Below are the code and all the weights of a small trained network. Each question names an input and a class and asks about switching units off, where a switched-off unit gives its printed mean instead of its output.

import numpy as np


def w(rows, s, z=0):
    codes = np.array(rows[::2]) - 128.0
    scale = np.full(codes.shape[1], s)
    scale[-1] = z or s
    return codes * scale


def norm(h):
    return h / np.sqrt((h * h).mean(-1, keepdims=True) + 1e-5)


def f(y):
    return np.maximum(y, 0)


def log_softmax(a):
    a = a - a.max(-1, keepdims=True)
    return a - np.log(np.exp(a).sum(-1, keepdims=True))


def net(x, mask):
    res = np.array(x, float).reshape(1, 8) / 4 @ E
    u = 0
    for l in range(4):
        y = f(norm(res) @ A[l][:, :-1].T + A[l][:, -1])
        res = res + np.where(mask[u : u + 9], y, B[l][:, -1]) @ B[l][:, :-1]
        u += 9
    return log_softmax(norm(res)[-1] @ U[:, :-1].T + U[:, -1])


A, B = {}, {}
E = w([
[74,164,186],'x0',
[245,239,253],'x1',
[35,231,195],'x2',
[77,159,136],'x3',
[230,80,42],'x4',
[246,5,199],'x5',
[218,146,58],'x6',
[122,95,103],'x7',
],0.0052)
A[0] = w([
[146,148,112,183],'L0N0',
[178,134,216,74],'L0N1',
[96,79,75,7],'L0N2',
[120,128,123,35],'L0N3',
[174,24,113,128],'L0N4',
[98,114,155,50],'L0N5',
[143,110,175,42],'L0N6',
[128,251,186,98],'L0N7',
[175,172,128,100],'L0N8',
],0.011,0.002)
B[0] = w([
[3,196,167,158],'L0N0',
[92,173,159,207],'L0N1',
[77,108,148,180],'L0N2',
[178,114,50,128],'L0N3',
[235,103,116,232],'L0N4',
[13,28,165,149],'L0N5',
[141,242,144,155],'L0N6',
[111,222,221,253],'L0N7',
[115,161,93,172],'L0N8',
],0.0049,0.0056)
A[1] = w([
[139,99,172,139],'L1N0',
[149,93,251,223],'L1N1',
[168,78,114,121],'L1N2',
[128,151,92,4],'L1N3',
[155,157,90,172],'L1N4',
[106,144,84,146],'L1N5',
[93,128,121,119],'L1N6',
[136,157,147,114],'L1N7',
[116,99,194,200],'L1N8',
],0.018,0.0027)
B[1] = w([
[150,131,70,167],'L1N0',
[188,197,5,254],'L1N1',
[164,161,137,192],'L1N2',
[117,124,137,139],'L1N3',
[64,98,155,167],'L1N4',
[167,76,135,166],'L1N5',
[143,127,116,162],'L1N6',
[159,140,93,174],'L1N7',
[109,128,60,197],'L1N8',
],0.011,0.0083)
A[2] = w([
[150,246,208,156],'L2N0',
[103,133,58,2],'L2N1',
[185,138,35,93],'L2N2',
[110,254,179,75],'L2N3',
[181,152,90,124],'L2N4',
[132,215,7,52],'L2N5',
[238,161,155,94],'L2N6',
[126,25,35,88],'L2N7',
[121,95,117,182],'L2N8',
],0.0096,0.0034)
B[2] = w([
[224,184,97,209],'L2N0',
[137,98,126,147],'L2N1',
[62,238,37,230],'L2N2',
[172,242,201,202],'L2N3',
[4,87,132,201],'L2N4',
[85,148,20,254],'L2N5',
[134,110,71,191],'L2N6',
[94,226,141,210],'L2N7',
[209,193,34,157],'L2N8',
],0.0035,0.0077)
A[3] = w([
[159,92,117,137],'L3N0',
[196,179,163,134],'L3N1',
[146,127,108,3],'L3N2',
[145,151,8,248],'L3N3',
[119,138,219,111],'L3N4',
[178,70,116,158],'L3N5',
[164,81,149,50],'L3N6',
[76,86,141,10],'L3N7',
[137,146,113,125],'L3N8',
],0.016,0.0017)
B[3] = w([
[141,54,179,138],'L3N0',
[56,181,178,159],'L3N1',
[106,100,85,139],'L3N2',
[58,83,255,253],'L3N3',
[144,218,110,130],'L3N4',
[185,72,219,143],'L3N5',
[141,118,159,130],'L3N6',
[140,142,66,134],'L3N7',
[127,61,95,152],'L3N8',
],0.0071,0.019)
U = w([
[17,96,21,132],'0',
[171,4,134,111],'1',
[77,253,136,218],'2',
[185,116,38,3],'3',
[11,38,130,195],'4',
],0.012,0.0048)

Each question gives the input, the list of numbers given to net, and the class t.
The units are the neurons (one row each of A and B). Each row of codes is followed by its name. A weight is (code - 128) times the scale printed after its matrix; where a second scale follows, it is the last column's (A, B and U).
mask holds one flag per neuron, layer by layer. A switched-off neuron (its flag False) gives its mean, the last column of its row in B, instead of its output. The means were averaged over made-up inputs and are rounded, as every weight is.
A unit's drop is (log p(t) with every unit on - log p(t) with that unit switched off) / (log p(t) with every unit on - log p(t) with every unit switched off).
The circuit of an input: a set's keep is (log p(t) with only the set's units on - log p(t) with every unit switched off) / (log p(t) with every unit on - log p(t) with every unit switched off). Starting from the 12 units with the biggest drops (on a tie, the unit counted first), units are removed one at a time, each time the one whose removal leaves the highest keep (on an exact tie, the one counted first), for as long as the keep stays at least 0.8.
units of the circuit, in order: the units of the circuit, biggest drop first
most important unit: the unit with the biggest drop
top k neurons: the k neurons with the biggest drops, biggest first
k most important neurons of layer l: the k neurons of layer l with the biggest drops, biggest first
drop when u is switched off: that unit's drop, to one decimal
input [6,-7,-2,4,7,-1,0,0], class 4: units of the circuit, in order	L1N1
input [0,2,2,5,5,4,8,3], class 1: units of the circuit, in order	L1N1, L0N7
input [8,-6,2,0,3,-8,0,6], class 4: units of the circuit, in order	L1N1, L1N5
input [1,-8,6,-4,5,2,2,-8], class 4: top 2 neurons	L1N1, L2N7
input [1,-4,3,2,-4,4,1,-2], class 0: top 2 neurons	L1N1, L1N8
input [4,-6,-1,2,-3,8,0,2], class 0: top 2 neurons	L1N1, L2N2
input [-4,-2,-5,5,5,-1,-2,-7], class 1: top 2 neurons	L1N1, L1N8
input [-6,-8,8,6,6,4,0,7], class 1: 3 most important neurons of layer 1	L1N1, L1N5, L1N8
input [6,6,-2,-3,4,6,-2,-6], class 3: top 2 neurons	L1N1, L1N0
input [-2,-7,3,-1,6,6,-7,-5], class 1: top 3 neurons	L0N4, L0N7, L3N1
input [-7,-2,-7,-3,0,-2,-8,-6], class 1: 2 most important neurons of layer 0	L0N4, L0N7
input [-5,-4,-3,6,-1,-2,6,8], class 4: drop when L1N1 is switched off	0.2
input [3,-6,5,-4,4,-1,1,-2], class 4: drop when L1N1 is switched off	0.3
input [-3,-3,-1,-1,3,4,8,6], class 1: most important unit	L0N4
input [-7,-7,-3,2,-3,-1,-5,6], class 1: drop when L2N7 is switched off	-0.3
input [1,-3,-5,4,0,2,8,6], class 4: drop when L3N1 is switched off	-0.1
